Below are the code and all the weights of a small trained network. Each question names an input and a class and asks about switching units off, where a switched-off unit gives its printed mean instead of its output.

import numpy as np


def w(rows, s, z=0):
    codes = np.array(rows[::2]) - 128.0
    scale = np.full(codes.shape[1], s)
    scale[-1] = z or s
    return codes * scale


def norm(h):
    return h / np.sqrt((h * h).mean(-1, keepdims=True) + 1e-5)


def f(y):
    return y / 2 * (1 + np.tanh(0.7978845608 * (y + 0.044715 * y**3)))


def log_softmax(a):
    a = a - a.max(-1, keepdims=True)
    return a - np.log(np.exp(a).sum(-1, keepdims=True))


def net(x, mask):
    res = np.array(x, float).reshape(1, 5) / 4 @ E
    u = 0
    for l in range(2):
        y = f(norm(res) @ A[l][:, :-1].T + A[l][:, -1])
        res = res + np.where(mask[u : u + 15], y, B[l][:, -1]) @ B[l][:, :-1]
        u += 15
    return log_softmax(norm(res)[-1] @ U[:, :-1].T + U[:, -1])


A, B = {}, {}
E = w([
[252,196,134,65],'x0',
[131,129,131,127],'x1',
[197,138,143,241],'x2',
[138,68,237,112],'x3',
[188,10,51,109],'x4',
],0.00036)
A[0] = w([
[195,120,146,245,107],'L0N1',
[167,121,151,195,154],'L0N2',
[70,116,105,5,135],'L0N3',
[188,134,120,233,89],'L0N4',
[198,134,103,96,40],'L0N5',
[177,126,124,216,94],'L0N6',
[130,75,223,112,195],'L0N7',
[117,117,121,134,147],'L0N8',
[112,184,17,148,60],'L0N9',
[195,199,146,75,88],'L0N10',
[146,126,112,166,1],'L0N11',
[106,190,153,127,98],'L0N12',
[171,98,100,114,81],'L0N13',
[115,198,14,158,75],'L0N14',
[118,186,13,159,57],'L0N15',
],0.0029,0.00082)
B[0] = w([
[78,176,116,28,251],'L0N1',
[128,160,124,24,208],'L0N2',
[78,225,101,3,234],'L0N3',
[66,152,106,26,210],'L0N4',
[121,131,63,174,99],'L0N5',
[75,144,82,30,182],'L0N6',
[222,111,216,74,253],'L0N7',
[145,151,118,142,148],'L0N8',
[162,84,217,81,170],'L0N9',
[170,145,48,176,186],'L0N10',
[42,105,113,111,43],'L0N11',
[140,156,102,208,147],'L0N12',
[128,141,118,203,110],'L0N13',
[186,83,235,95,201],'L0N14',
[153,90,243,101,178],'L0N15',
],0.0016,0.00046)
A[1] = w([
[110,148,123,80,120],'L1N1',
[185,90,220,127,75],'L1N2',
[3,66,155,176,136],'L1N3',
[110,211,180,210,170],'L1N4',
[116,160,150,148,117],'L1N5',
[94,142,136,74,122],'L1N6',
[13,82,145,191,136],'L1N7',
[170,157,120,152,254],'L1N8',
[211,204,71,156,193],'L1N9',
[106,104,145,150,43],'L1N10',
[118,98,179,118,88],'L1N11',
[148,72,103,123,115],'L1N12',
[104,212,191,167,169],'L1N13',
[163,3,42,95,130],'L1N14',
[136,97,93,123,121],'L1N15',
],0.0028,0.00089)
B[1] = w([
[87,143,100,123,192],'L1N1',
[153,86,143,52,155],'L1N2',
[249,131,19,124,180],'L1N3',
[73,56,134,168,188],'L1N4',
[115,108,133,142,128],'L1N5',
[100,164,80,127,208],'L1N6',
[191,105,76,118,140],'L1N7',
[125,50,77,109,214],'L1N8',
[147,73,79,113,253],'L1N9',
[185,163,148,103,62],'L1N10',
[143,123,120,81,142],'L1N11',
[72,120,144,140,118],'L1N12',
[54,62,134,165,232],'L1N13',
[38,114,173,208,215],'L1N14',
[113,107,154,169,116],'L1N15',
],0.002,0.00071)
U = w([
[230,88,27,143,180],'0',
[27,67,165,220,170],'1',
[54,209,92,41,146],'2',
[180,79,237,59,140],'3',
[111,116,113,113,156],'4',
[171,204,181,187,17],'5',
[212,254,195,238,13],'6',
[209,222,204,219,3],'7',
],0.0063,0.0052)

Each question gives the input, the list of numbers given to net, and the class t.
The units are the neurons (one row each of A and B). Each row of codes is followed by its name. A weight is (code - 128) times the scale printed after its matrix; where a second scale follows, it is the last column's (A, B and U).
mask holds one flag per neuron, layer by layer. A switched-off neuron (its flag False) gives its mean, the last column of its row in B, instead of its output. The means were averaged over made-up inputs and are rounded, as every weight is.
A unit's drop is (log p(t) with every unit on - log p(t) with that unit switched off) / (log p(t) with every unit on - log p(t) with every unit switched off).
The circuit of an input: a set's keep is (log p(t) with only the set's units on - log p(t) with every unit switched off) / (log p(t) with every unit on - log p(t) with every unit switched off). Starting from the 12 units with the biggest drops (on a tie, the unit counted first), units are removed one at a time, each time the one whose removal leaves the highest keep (on an exact tie, the one counted first), for as long as the keep stays at least 0.8.
units of the circuit, in order: the units of the circuit, biggest drop first
most important unit: the unit with the biggest drop
k most important neurons: the k neurons with the biggest drops, biggest first
top k neurons in layer l: the k neurons of layer l with the biggest drops, biggest first
input [-8,3,-8,4,-5], class 0: units of the circuit, in order	L1N3, L1N7, L0N1
input [0,-4,8,-8,-1], class 2: top neuron in layer 0	L0N4
input [1,-1,-6,-7,1], class 3: units of the circuit, in order	L0N14, L0N15
input [1,-5,7,-6,1], class 2: units of the circuit, in order	L0N4, L0N1
input [5,-7,6,2,-7], class 1: top 2 neurons in layer 0	L0N3, L0N12
input [-8,-5,6,8,-6], class 0: units of the circuit, in order	L1N3, L1N7
input [4,6,5,0,-8], class 1: units of the circuit, in order	L1N4, L1N13
input [7,-6,8,4,-3], class 2: units of the circuit, in order	L0N1, L0N4, L0N6
input [4,-1,4,-6,-3], class 3: 3 most important neurons	L0N14, L0N15, L0N9
input [-8,1,4,-1,3], class 0: 2 most important neurons	L1N3, L0N3
input [5,-1,2,-8,5], class 3: units of the circuit, in order	L0N14, L0N15, L1N3
input [-7,-2,4,7,-2], class 0: 2 most important neurons	L1N3, L0N14
input [4,2,-4,6,-6], class 1: top 2 neurons in layer 0	L0N14, L0N9
input [0,4,8,8,2], class 2: most important unit	L0N1
input [8,6,-8,-2,-5], class 0: top 3 neurons in layer 0	L0N10, L0N1, L0N4
input [5,5,-5,-8,6], class 3: top 2 neurons in layer 1	L1N3, L1N13
input [-7,-4,-3,-5,-2], class 0: units of the circuit, in order	L1N3, L0N1
input [4,-5,7,-5,4], class 2: 3 most important neurons	L0N4, L0N1, L0N6
input [-8,2,-2,0,-8], class 0: 3 most important neurons	L1N3, L1N7, L1N14
input [-1,-5,-2,-2,5], class 1: 3 most important neurons	L1N14, L0N7, L0N1
